Here is a tiny trained network, its code and every weight. The questions are about switching its units off for an input and a class, where a switched-off unit gives its printed mean instead of its output.

import numpy as np


def w(rows, s, z=0):
    codes = np.array(rows[::2]) - 128.0
    scale = np.full(codes.shape[1], s)
    scale[-1] = z or s
    return codes * scale


def f(y):
    return y / 2 * (1 + np.tanh(0.7978845608 * (y + 0.044715 * y**3)))


def log_softmax(a):
    a = a - a.max(-1, keepdims=True)
    return a - np.log(np.exp(a).sum(-1, keepdims=True))


def net(x, mask):
    res = np.array(x, float).reshape(1, 8) / 4 @ E
    y = f(res @ A[0][:, :-1].T + A[0][:, -1])
    res = res + np.where(mask, y, B[0][:, -1]) @ B[0][:, :-1]
    return log_softmax(res[-1] @ U[:, :-1].T + U[:, -1])


A, B = {}, {}
E = w([
[136,144,133,143,132,133],'x0',
[122,117,123,120,125,124],'x1',
[161,79,25,125,226,255],'x2',
[47,103,219,189,234,140],'x3',
[226,107,104,103,230,4],'x4',
[216,22,213,209,70,155],'x5',
[127,130,125,134,127,126],'x6',
[150,159,152,130,141,146],'x7',
],0.0066)
A[0] = w([
[125,108,123,136,130,129,134],'N1',
[149,125,90,116,101,114,56],'N2',
[198,161,82,97,52,140,64],'N3',
[64,134,130,143,55,233,101],'N4',
[169,141,142,132,155,130,6],'N5',
[124,134,135,116,119,171,94],'N6',
[168,89,154,150,109,143,119],'N7',
[113,112,119,139,171,157,61],'N8',
[225,92,117,108,212,28,63],'N9',
[74,106,181,148,195,126,35],'N10',
[136,165,164,144,105,72,209],'N11',
[93,123,167,166,169,124,105],'N12',
[43,101,190,150,191,133,30],'N13',
[149,52,154,146,117,140,109],'N14',
[89,137,188,129,125,76,155],'N15',
[79,223,77,78,150,115,110],'N16',
[145,95,84,124,166,162,115],'N17',
[91,109,115,128,99,139,62],'N18',
[121,162,178,103,53,74,127],'N19',
[188,138,78,116,49,130,80],'N20',
[217,54,183,169,68,158,93],'N21',
[162,108,131,95,153,86,169],'N22',
[72,192,80,92,167,112,60],'N23',
[72,181,91,137,127,136,51],'N24',
[182,188,64,82,51,142,46],'N25',
[153,93,76,129,155,174,110],'N26',
[71,135,134,137,86,185,91],'N27',
[146,107,97,135,163,90,47],'N28',
[162,78,143,147,109,140,100],'N29',
[172,90,51,121,191,252,118],'N30',
[162,122,115,137,162,81,88],'N31',
[89,113,123,141,97,173,73],'N32',
[166,84,146,170,97,143,78],'N33',
[102,165,198,123,67,36,105],'N34',
[117,111,130,126,157,151,83],'N35',
[101,140,160,94,42,207,117],'N36',
[151,95,152,146,118,145,46],'N37',
],0.012,0.0022)
B[0] = w([
[121,120,127,128,118,132,131],'N1',
[102,123,138,143,162,132,144],'N2',
[65,54,142,185,215,112,194],'N3',
[237,209,170,149,161,76,220],'N4',
[141,133,126,132,129,105,131],'N5',
[148,135,125,149,116,117,141],'N6',
[82,149,115,80,121,131,169],'N7',
[118,86,115,129,124,144,150],'N8',
[242,241,195,169,160,64,238],'N9',
[67,68,138,176,211,109,178],'N10',
[167,87,105,145,67,177,185],'N11',
[99,76,131,131,176,118,164],'N12',
[65,52,150,178,227,105,190],'N13',
[76,159,115,83,130,130,174],'N14',
[123,80,104,141,109,159,182],'N15',
[42,183,104,23,84,121,211],'N16',
[149,96,99,145,80,163,172],'N17',
[140,156,140,136,134,132,135],'N18',
[165,70,87,154,58,190,206],'N19',
[72,62,153,163,216,122,189],'N20',
[23,176,101,17,104,111,230],'N21',
[170,174,142,154,155,120,169],'N22',
[48,175,125,21,96,123,193],'N23',
[121,165,135,85,124,113,164],'N24',
[65,48,158,170,223,109,202],'N25',
[154,83,104,142,67,173,178],'N26',
[203,175,156,139,147,92,178],'N27',
[162,151,156,136,125,122,152],'N28',
[92,147,125,81,123,129,164],'N29',
[175,53,74,166,7,203,245],'N30',
[173,167,165,136,140,118,162],'N31',
[172,156,157,150,122,114,158],'N32',
[78,165,114,68,115,125,173],'N33',
[190,88,66,151,39,202,225],'N34',
[115,101,120,144,120,128,140],'N35',
[210,200,157,155,151,91,204],'N36',
[103,138,127,97,126,122,148],'N37',
],0.021,0.011)
U = w([
[166,68,47,186,2,197,253],'0',
[216,230,191,174,125,49,3],'1',
[8,192,89,1,75,95,65],'2',
[36,20,147,217,224,94,167],'3',
],0.0084,0.0013)

Each question gives the input, the list of numbers given to net, and the class t.
The units are the neurons (one row each of A and B). Each row of codes is followed by its name. A weight is (code - 128) times the scale printed after its matrix; where a second scale follows, it is the last column's (A, B and U).
mask holds one flag per neuron, in row order. A switched-off neuron (its flag False) gives its mean, the last column of its row in B, instead of its output. The means were averaged over made-up inputs and are rounded, as every weight is.
A unit's drop is (log p(t) with every unit on - log p(t) with that unit switched off) / (log p(t) with every unit on - log p(t) with every unit switched off).
The circuit of an input: a set's keep is (log p(t) with only the set's units on - log p(t) with every unit switched off) / (log p(t) with every unit on - log p(t) with every unit switched off). Starting from the 12 units with the biggest drops (on a tie, the unit counted first), units are removed one at a time, each time the one whose removal leaves the highest keep (on an exact tie, the one counted first), for as long as the keep stays at least 0.8.
units of the circuit, in order: the units of the circuit, biggest drop first
unit that matters most: the unit with the biggest drop
top k neurons: the k neurons with the biggest drops, biggest first
drop when u is switched off: that unit's drop, to one decimal
input [5,8,-8,-3,-5,-7,2,-7], class 0: unit that matters most : N34
input [1,0,-3,-4,2,2,7,-8], class 3: top 3 neurons : N30, N20, N3
input [-3,1,0,0,5,-5,-1,-4], class 1: top 2 neurons : N9, N21
input [-4,5,-6,-7,-6,-1,8,7], class 3: top 3 neurons : N25, N3, N20
input [-3,0,5,7,7,4,1,-7], class 1: top 2 neurons : N9, N25
input [0,3,-4,5,-4,0,7,4], class 3: top 2 neurons : N13, N30
input [-7,2,2,-7,-5,6,8,5], class 3: top 2 neurons : N3, N20
input [-3,-5,-1,3,4,4,-1,-5], class 1: top 3 neurons : N9, N16, N23
input [1,2,0,7,-6,-5,-3,7], class 3: top 2 neurons : N13, N10
input [0,2,5,-6,-6,-1,7,6], class 1: top 4 neurons : N4, N36, N27, N13
input [-7,3,2,-2,7,8,-4,-3], class 2: top 3 neurons : N21, N4, N14
input [6,-6,-7,8,-4,6,7,7], class 3: top 4 neurons : N13, N10, N30, N12
input [-6,4,3,-3,5,-5,2,-1], class 1: top 2 neurons : N9, N21
input [-4,-6,5,7,8,2,-1,0], class 1: units of the circuit, in order : N9
input [-3,-2,-1,-1,0,-2,-1,-6], class 2: top 3 neurons : N30, N9, N34
input [4,4,-6,4,-5,-4,4,3], class 0: top 2 neurons : N34, N9
input [-3,4,-1,-5,5,-2,6,8], class 1: top 3 neurons : N9, N13, N10
input [7,-8,5,-6,-8,4,-1,3], class 1: drop when N4 is switched off : 0.7
input [-7,1,-2,4,2,2,-8,5], class 3: drop when N30 is switched off : 0.1
input [-8,1,-8,6,5,-6,3,-1], class 0: units of the circuit, in order : N34
input [-8,0,1,6,-7,1,-8,-7], class 1: drop when N4 is switched off : 0.9
input [-1,8,0,-3,5,8,1,1], class 2: drop when N21 is switched off : 0.4
